Below is a small trained network, with its code and all its weights. Each question gives an input and a class and asks what happens when units are switched off, that is, made to give their printed mean instead of their output.

import numpy as np


def w(rows, s, z=0):
    codes = np.array(rows[::2]) - 128.0
    scale = np.full(codes.shape[1], s)
    scale[-1] = z or s
    return codes * scale


def norm(h):
    return h / np.sqrt((h * h).mean(-1, keepdims=True) + 1e-5)


def f(y):
    return np.maximum(y, 0)


def log_softmax(a):
    a = a - a.max(-1, keepdims=True)
    return a - np.log(np.exp(a).sum(-1, keepdims=True))


def net(x, mask):
    res = np.array(x, float).reshape(1, 7) / 4 @ E
    u = 0
    for l in range(2):
        y = f(norm(res) @ A[l][:, :-1].T + A[l][:, -1])
        res = res + np.where(mask[u : u + 10], y, B[l][:, -1]) @ B[l][:, :-1]
        u += 10
    return log_softmax(norm(res)[-1] @ U[:, :-1].T + U[:, -1])


A, B = {}, {}
E = w([
[99,3,135,132,65,135],'x0',
[221,126,87,184,75,117],'x1',
[131,127,129,127,128,127],'x2',
[137,166,214,106,58,126],'x3',
[178,93,156,76,178,115],'x4',
[127,130,127,130,126,129],'x5',
[139,123,167,179,140,179],'x6',
],0.0077)
A[0] = w([
[113,113,157,170,162,206,203],'L0N1',
[71,165,67,79,56,73,70],'L0N2',
[201,110,109,204,94,104,2],'L0N3',
[87,127,141,107,143,130,20],'L0N4',
[130,133,89,71,116,52,23],'L0N5',
[131,111,114,86,138,78,162],'L0N6',
[95,175,159,110,67,93,17],'L0N7',
[34,163,111,247,89,84,101],'L0N8',
[139,176,127,107,153,114,55],'L0N9',
[172,139,170,82,102,116,126],'L0N10',
],0.012,0.0057)
B[0] = w([
[152,179,73,138,89,187,250],'L0N1',
[172,133,134,117,132,204,210],'L0N2',
[174,185,89,25,67,79,199],'L0N3',
[90,169,154,108,158,136,147],'L0N4',
[163,168,145,47,93,233,168],'L0N5',
[177,154,127,195,139,179,218],'L0N6',
[116,130,163,216,122,120,177],'L0N7',
[198,80,169,122,206,120,253],'L0N8',
[113,166,108,221,91,98,173],'L0N9',
[128,131,147,254,119,145,211],'L0N10',
],0.009,0.0051)
A[1] = w([
[122,151,130,79,92,68,74],'L1N1',
[60,16,139,114,68,112,47],'L1N2',
[143,54,124,129,75,154,109],'L1N3',
[110,139,231,105,72,81,83],'L1N4',
[15,128,166,118,189,171,122],'L1N5',
[198,173,150,172,155,132,253],'L1N6',
[143,135,108,107,75,215,103],'L1N7',
[101,149,4,131,133,105,227],'L1N8',
[138,103,211,140,131,141,85],'L1N9',
[109,93,70,93,180,129,52],'L1N10',
],0.014,0.0031)
B[1] = w([
[174,141,209,142,150,36,132],'L1N1',
[21,189,94,153,169,67,149],'L1N2',
[31,200,91,98,178,88,172],'L1N3',
[183,107,90,242,97,163,151],'L1N4',
[233,117,107,37,14,29,173],'L1N5',
[39,58,100,71,148,106,252],'L1N6',
[152,150,222,77,189,151,194],'L1N7',
[104,132,219,184,55,136,174],'L1N8',
[177,81,96,127,158,145,164],'L1N9',
[178,90,136,255,105,163,149],'L1N10',
],0.0091,0.014)
U = w([
[109,82,169,122,134,117,245],'0',
[180,132,76,75,40,84,120],'1',
[25,192,99,151,166,91,98],'2',
[150,74,136,233,88,223,98],'3',
[143,138,149,70,169,253,77],'4',
[126,3,111,101,198,109,92],'5',
],0.013,0.012)

Each question gives the input, the list of numbers given to net, and the class t.
The units are the neurons (one row each of A and B). Each row of codes is followed by its name. A weight is (code - 128) times the scale printed after its matrix; where a second scale follows, it is the last column's (A, B and U).
mask holds one flag per neuron, layer by layer. A switched-off neuron (its flag False) gives its mean, the last column of its row in B, instead of its output. The means were averaged over made-up inputs and are rounded, as every weight is.
A unit's drop is (log p(t) with every unit on - log p(t) with that unit switched off) / (log p(t) with every unit on - log p(t) with every unit switched off).
The circuit of an input: a set's keep is (log p(t) with only the set's units on - log p(t) with every unit switched off) / (log p(t) with every unit on - log p(t) with every unit switched off). Starting from the 12 units with the biggest drops (on a tie, the unit counted first), units are removed one at a time, each time the one whose removal leaves the highest keep (on an exact tie, the one counted first), for as long as the keep stays at least 0.8.
units of the circuit, in order: the units of the circuit, biggest drop first
unit that matters most: the unit with the biggest drop
k most important neurons: the k neurons with the biggest drops, biggest first
top k neurons in layer l: the k neurons of layer l with the biggest drops, biggest first
input [3,1,2,2,1,-5,6], class 4: units of the circuit, in order	L0N1, L1N7
input [-6,8,-2,3,-7,-3,6], class 1: 2 most important neurons	L0N3, L0N2
input [-3,-2,-8,5,-4,-2,-2], class 3: unit that matters most	L0N7
input [4,1,-5,-2,3,-4,8], class 4: units of the circuit, in order	L0N1, L1N7
input [-2,-3,8,-5,4,-2,1], class 3: units of the circuit, in order	L1N10, L1N8, L0N8, L1N3
input [8,-8,3,-6,8,-1,0], class 1: units of the circuit, in order	L1N5, L0N8
input [0,-6,6,3,6,3,-8], class 4: units of the circuit, in order	L0N5, L0N6
input [6,-4,1,0,6,5,-4], class 2: units of the circuit, in order	L1N2, L0N8
input [6,3,-2,-6,-5,4,4], class 2: top 2 neurons in layer 1	L1N3, L1N5
input [-2,-4,-7,-3,2,1,-4], class 1: units of the circuit, in order	L1N5, L0N3
input [-2,3,0,6,-8,5,-7], class 5: units of the circuit, in order	L0N8, L1N6, L1N8
input [5,1,-1,6,-7,-6,-3], class 5: units of the circuit, in order	L0N8, L1N9, L1N8
input [-7,3,3,1,1,-1,2], class 2: units of the circuit, in order	L0N9, L1N6
input [4,0,-3,1,-3,3,6], class 4: units of the circuit, in order	L0N1, L1N7
input [3,-8,8,-4,8,-4,-8], class 1: top 2 neurons in layer 1	L1N5, L1N6
input [1,1,-3,5,6,2,1], class 5: unit that matters most	L1N6
input [-6,-4,6,-3,-7,-6,-2], class 5: units of the circuit, in order	L0N8, L1N6
input [6,2,-1,-7,2,-3,-7], class 3: 4 most important neurons	L1N10, L1N6, L0N6, L1N8
input [-8,5,-2,-8,1,-6,8], class 2: top 4 neurons in layer 1	L1N6, L1N10, L1N4, L1N9
input [-4,-2,8,-3,0,4,-6], class 4: unit that matters most	L0N5
input [1,-3,-3,5,-4,-2,-6], class 4: 2 most important neurons	L0N2, L0N5
input [-7,-6,3,8,-6,5,1], class 3: top 2 neurons in layer 1	L1N4, L1N3
input [6,-4,-4,0,5,0,5], class 2: top 2 neurons in layer 1	L1N3, L1N2
input [-3,-5,0,6,-7,-3,-5], class 5: top 2 neurons in layer 0	L0N8, L0N2
input [4,-6,-3,-8,-7,4,4], class 3: 3 most important neurons	L0N1, L1N10, L1N6
input [-6,0,1,5,-2,-5,4], class 2: 2 most important neurons	L1N6, L1N8
input [2,0,1,-7,6,-1,-2], class 3: unit that matters most	L1N10
input [-2,4,-3,3,7,-2,-6], class 5: top 2 neurons in layer 1	L1N6, L1N8
input [-2,-5,-4,0,-6,-2,-3], class 5: 2 most important neurons	L0N8, L0N2
input [0,1,8,5,0,-4,-8], class 4: 2 most important neurons	L0N5, L0N2
